In the rows, zero is written as 128.
Each row has a class, written as a number after it; each block has new classes, again numbered from 0 up.
[152 128 106 183 132 131 115 127 143 112 137 126 129 132 152 148 126 136
 160 112 127 127 103 125 136 149 122  70 109 130 159 132 120 140 162 145
 132 131 115 141 127 126 114 147 100 135 117 140 122 117 132 120 113 141
 135 136 109 152 123 118 164 145 128 129 115 143 142 162 102 113 130 139]	2
[121 130 145  68 110 122 149 121 132 130 108 133  48 127 144 102 131 140
 133 171 154 116 139 127 146 121 131 229 154 102 126 159 143 121 128 189
  90 106 163 126 128 122 136  98 123 105 130 125 109 126 112 126 116 118
 145 146 149 122 119 118 113 105 145 117 129 124 141 154 101 146 170  99]	0
[172 147 111 173 122 141  92 115 124 118 130 115 198 131 120 178 123 144
 157  28 138 131  83 122 143 133  97   4 131 140 129 121 108 109 186 120
 162 138  78 130 164 110 126 149 135 116 118 171 157 140 150 116 103 131
 124 105 126 135 110 155 129 140 117 131 127 152 118 125  62 110 118 142]	2
[133 141  60 197 129 118 131 141 140  93 136 142  92 123 149 113 118 168
 177 162 115 118 102 128 149 151 122  80 109 142 136 152 137 108 168 227
 113 138 105 145 133 116 123 143 114 141 102 176 127 117 120 133 110  96
 141 141  94 143 119 129 150 107 114 116 105 128 136 176  47 123 157 140]	2
[116 139 124  97  68 114 118 102 149 147 139 120  49 110 133 118 146 126
 135 155 125 123 126 158 135 126 140 162 133 103 120 144 130 130 136 188
  89 128 149 106 119 144 148 116 134  97 120 163 112 136 128 125 115 132
 139 120 139 122 120 117 123 118 148 134 147 108 132 144 118 145 173 123]	0
[129 129 151 115 104 120 109 123 120 140 133 110  71 129 152 111 137 108
 138 159 157 139 122 127 123 116 152 175 123 117 123 145 147 110 122 193
  94 130 111 111 117 114 142 111 120 109 118 121 132 134 125 139 114 131
 149 139 135 119 121 108 141 102 144 120 138 111 137 155 139 135 165 128]	0
[207 158 121 137 131 131 132 138 145 118 127 137 129 139 200 134 108 182
 199  53 128 115  86 142 146 150 102   7 159 132 113 135  73 138 177 190
 137 136 128 140 139 102 117 159 122 144 133 206 146 120 144 122  75 130
 152 114  93 153  81 140 161 141 133 139 117 145 143 163  71 121 131 141]	2
[159 148 100 119 116 124  93 155 137 121 130 118 171 126 140 131  87 118
 172  84 132 130 113  98 141 122 130  72 159 132 122 162 113 119 163 196
 125 122  80 122 123 106  93 135 136 136 122 191 143 133 145 133 118 120
 154  98 118 157 108 147 164 125 127 134 145 134 139 135  87 125 102 145]	1
[180 142 161 134 162 133 131 176 106 142 154 155 100 154 174 102 116 130
 159 116 124 134 119 161 129 135 132 174 174 147 120 124  83 151 131 124
 136 110 175 145 134 124 109 153 122 176 144 191 149 126 119 124 115 121
 132 128  84 119 123 144 147 145 102 151 116 134  96 121 133 144 100 133]	2
[165 137 111 176 134 160 116 141 123 131 114 121 125 135 158 146 124 157
 161  94 123 111 107 140 151 141 108  66 132 141 129 137 109 145 164 151
 131 143 119 141 135 131 115 151 119 154 137 168 120 114 132 123 116 122
 129 131  91 138 105 118 169 132 131 155 104 149 125 149  93 134 126 150]	2
[120 136 115  97 109 114 143 107 130 133 122 131  47 126 128 110 120 118
 137 167 133 125 130 120 129 110 146 221 150 110 131 160 140 127 106 215
  84 143 163 119 119 132 135 110 116 116 130 150 115 115 130 125 121 112
 149 120 120 138 131 121 139  82 145 129 136 129 140 152 113 129 169 113]	0
[ 98 119 140  70 107 136 160 122 126 118 120 124  76 132 117 103 130 152
 127 203 137 113 143 109 136 118 156 190 124  89 154 160 135 115  95 198
  92 115 127 134 116 125 126 104 128 102 108 113 118 136  66 128 130  94
 148 142 126 114 134 110 112  95 132 122 146 120 155 147 109 147 152 132]	0
[102 141 127  95 109  90 139 138 143 125 124 139  49 123 199 121 119 144
 137 188 141 134 117 124 133 121 143 206 129 106 146 165 139 118 127 202
  79 118 169 121 117 123 139 109 130 122 115 167 120 124 140 128 143 139
 147 137 119 132 146 120 127 112 148 131 129 100 134 139  96 160 146 120]	0
[ 61 111  72 119 110 136  86 110 134 105 135  88 237 120  78 166  77  48
 115 104 132 131  75  71 119 120 138  97 139 118 144 145 186  99 158 138
 129 122   8 106 101 122  96 123 139  82 147 159 137 153 138 135 137 113
 136 128 149 164 174 143 145 131 117  99 158 129 143 136  68 107 145 137]	1
[ 84 124 106 122 119 116 141  97 139 134 111 134  60 128 131 121 130 120
 117 176 132 131 131 131 123 120 141 204 112 108 130 144 157  95 116 166
  95 124 149 121 128 129 145 115 119 106 124 140 122 128 117 126 139 116
 156 133 139 121 125 118 141 115 144 122 119 126 141 136 120 131 170 118]	0
[128 123  77 142 117 136 100 164 127 103 138 112 200 140 117 132  92 139
 147 109 128 129  83  91 140 123 136  60 149 129 128 138 126 113 146 182
 137 128  47 147 124 115 108 127 137 137 135 163 150 138 141 129 111  92
 137 107 106 141 131 150 148 124 124 134 145 151 137 146  84 124 122 142]	1
[172 127 125 132 116 111 135 161 149 162 121 152 115 138 137 129 113 191
 158  94 130 118 111 110 156 136 114  71 203 133 143 147 107 125 153 182
 140 134 133 139 147 105 114 154 123 136 140 182 139 118 143 111  84  92
 130  97 103 138  89 138 135 127 128 137 114 153 117 157  81 131 116 133]	2
[128 130 114 109 144 127 169 153 137 102 121 148 139 117  98 103 112 179
 149 134 114 125 146 159 152 126  77 189 192 118 151 142 129 130 120 137
 129 125 166 170 125 117  94 143 105 149 133 148 138 128 129 119 126  82
 128 113 117 127 116 148 103 136 124 124 103 163 114 117  79 153  66 119]	1
[136 110 130 158 139 126  71 113 137 140 133  97 191 125 117 178 124  32
 122  62 134 137  96 117 119 127 120  94  98 155  99 106 132 124 153  82
 167 129 100  82 121 138  99 133 136 125 128 138 129 130 128 143 115 156
 125 123 126 127 115 133 149 144 119 133 150 123 122 122 153  79 115 128]	1
[141 132 114  90 146 143 122 156 111 135 134 133 230 133  98 134  82 134
 138  50 131 132 124 154 132 120 107 111 204 122 120 120 108 117 144 105
 161 110  98 154 137 119  74 178 140 142 144 137 160 148 148 127 131  98
 133  83 122 136 135 154 111 150 128 121 140 160 135  97 117 137  74 126]	1
[128 123 107 118 103 124 100  98 156 127 119 122  64 126 137 127 121 125
 147 136 138 128 111 123 142 116 139 130 114 101 126 155 132 116 160 207
  82 128 151  99 123  97 113  99 125  94 110 183 111 119 134 124 106 126
 149 125 146 137 113 105 125 113 158 134 136 123 145 144  94 149 177 124]	0
[118 128 145  84 116 124 140 119 137 139 126 130  41 128 136 102 125 125
 129 190 136 127 136 127 127 119 143 196 130  94 128 149 141 120 114 187
  78 115 150 115 119 119 145 119 142 109 113 127 113 118 109 126 118 119
 143 158 151 134 132 120 123  89 140 126 139 124 159 166 104 152 152 123]	0
[135 150 139  93 112 126 140  96 148 138 132 134  53 121 137 119 136 125
 134 159 139 127 138 130 142 132 156 206 133 102 126 154 131 141 125 173
  93 134 168 124 116 128 147 103 125 120 140 158 113 105 127 133 126 122
 125 121 109 132 115 109 109 112 138 123 155 111 126 144 133 142 161 120]	0
[144 127 152  63 113 129  90 121 119 146 126 118 119 128 143 122 105  88
 131  98 140 129 115  86 111 105 134 136 164 113 107 138 107 135 129 181
 108 115 101 103 108 131 124 109 138 105 125 179 140 139 138 126 102 107
 160 101 145 150 125 124 147 109 145 135 169 115 118 144 137 125 131 143]	1
[ 99 137 134 114 108 116 142 128 139 172 124 116  43 127 135 101 133 103
 133 176 131 129 133 134 126 116 152 208 136 117 142 155  66 123 142 184
  89 127 156 112 120 132 153 104 137 112 122 157 103 119 120 138 124 127
 130 133 132 117 130 102 130 118 149 117 135 108 145 142 127 140 154 118]	0
[143 132  78 211 117 139  83 109 148 109 128  99 162 130 141 170 134 114
 157  71 130 126  72  95 119 132 105   4  76 130 133 132 112 107 184 155
 124 135  68 108 131 127 124 103 133 107 116 166 118 123 141 160 107 129
 142 135 124 153 103 134 170 150  94 105 130 117 150 165  96  95 135 138]	2
[128 133 139  84  93 127 119  57 156 161 114 130  69 126 136 136 136 102
 142 142 132 128 126  94 131 110 149 194 141 104 118 156 133 116 138 222
 102 106 160 106 124 120 142 102 139  94 110 171 116 126 130 131 116 135
 161 116 133 136 110 117 123 110 161 130 137 122 130 134 115 140 159 123]	0

Next block: new classes, numbered from 0 again.
[156 149 107 106 165 160 158 105 133 162 121 119 104 123 116 138  95 132
 100  87 107 136 117  48 142 114 105 158 127 149 168 120  96  96 185 114
 129 109 129 135 156 128 115 126 149 139 150 127 105 174  82 128 115 158
 163 171 125 106 121 151  86 148 108  98 147 145 108 123 155 108  63 122]	1
[106 137 122 119  96  98 125 110 102  93 118 134 141 130 134 138  98 153
 163 157 136 134 125 137 129 128 128 100  92 103 114 134 144 118  87 133
 150 140 122 119 145 136 138 148 126 121 123 130 125 123 139 124 139 106
 134 136 125 155 161 154 148 150 133 142 127 146 134 120 150 133 114 132]	0
[140 121 130 103  90 138 123 128 152 114 113 126 116 148 146 130 100 150
 143 150 129 101 186 152 112 122 125  57  91  59 115 114 153  79 134 138
 141 127 121 130 131 144 113 107 108 172  99 123 116 109 101 106 172 151
 162 103 110 126 173 146 108 159 137 135 110 121 122 151 132 151 116 121]	1
[112 147 155 116  98 115 121 126 105  78 120 118 140 162 118 141 102 153
 165 167 139 110 138 155 127 121 118 104  96  80 106 118 181 151 127 152
 155 128 119 128 146 149 171 145 128 112 118 156 121 129 151 136 136  90
 134 141 115 139 168 144 140 155 146 143 130 148 146 122 136 146 121 132]	0
[128 123 122 128 111 131 142 103 165 101 161 154 115 128  82 136  89 154
 165 161 110 129 138 129 140 120 135  61  76 136 114 111 135  82 133 133
 128 125  89 117 126 126 140 143  89 129 153 108 112 104  95  92 141 202
 174 129 153 139 186 115 115 145  66 147 117 151 122 141 157 165  87 123]	1
[151 132 115 110  89 123 147 132 160 125  99  94 102 160 113 145  76 156
 145 111 119 175 100 125 132 113 126  47  84 124 159  85 115 125 145 112
 126 128 154 147 115 119  70 103 126 125  85 122 121 136  77 125 116 128
 138 122 183 142 166 115 107 127 172 115 101 176 121 103 120 135 114 141]	1
[150 131 150 127 105 130 136 125 152  95 134  99 119 137 122 145  90 147
 126 132 113 138 126 111 122 111 118  67  91 126 125 129 131  83 133 114
 140 112 131 133 122 127  99 129 126 139 125 141 121 132 125 136 125 147
 125 132 142 128 191 113 105 136 128 134 103 142  99 140 138 141  81 119]	1
[107 135 119 126 107 129 120 125  99 112 112 116 127 165 128 123 104 127
 173 118 120 135 135 110 143 128 119 111 110  97 162 122 158 126 161 134
 136 118 170 130 163 163 153 100 180 137  94 142 117 130  90 149 119  86
 124 168 130 154 133 168 118 139 173 122 112 169 136 124 145 131 121 148]	0
[151 114 124 142  95 134 137 124 158 143 121 160 103 138 137 102 126 143
 121 119 109 138 133 111 155 140 121  80 240  97 147 124 142 110 143 115
 120 112 112 128 131 141 150  71 114 133  95 123 108 124  80 136 140 160
 124 121 153 105 165 143 133 151 158 136  64 157 156  95 149 151  99 135]	1
[144 131 122 117 106 136 155 122 152 135 141 135 101 126 113 128  94 117
 159 134 116 117 126  97 136 130 130  88 101 119 124 115 124 102 132 112
 113 114 116 120 120 114 158 125 131 124  97  96 116 125  73 114 136 159
 169 152 169 141 151 130 135 148  82 125 126 130 135 112 142 123 131 138]	1
[101 141 127 127 126 105 115 119  97 104 141 140 161 147  93 164 112 132
 147 148 131 150 120  99 127 125 112 110  93 137 112 136 144 162 134 161
 142 117 121 121 154 139 182  99 161  93 144 142 134 138 161 140  99  95
 123 155 104 152 143 133 149 124 118 129 134 148 120 107 152 132 115 153]	0
[136 142 134 139 103 117 110 129 131  85 116 129 138 120 109 152  90 122
 166 137 118 149 109 118 136 131 131  69  92 117 137 106 153 103 123 130
 146 121 123 129 131 142 151 112 160 121  97 137 116 152 113 123 120 119
 142 154 147 148 150 147 116 157 127 135 112 163 150 118 151 125 122 138]	0
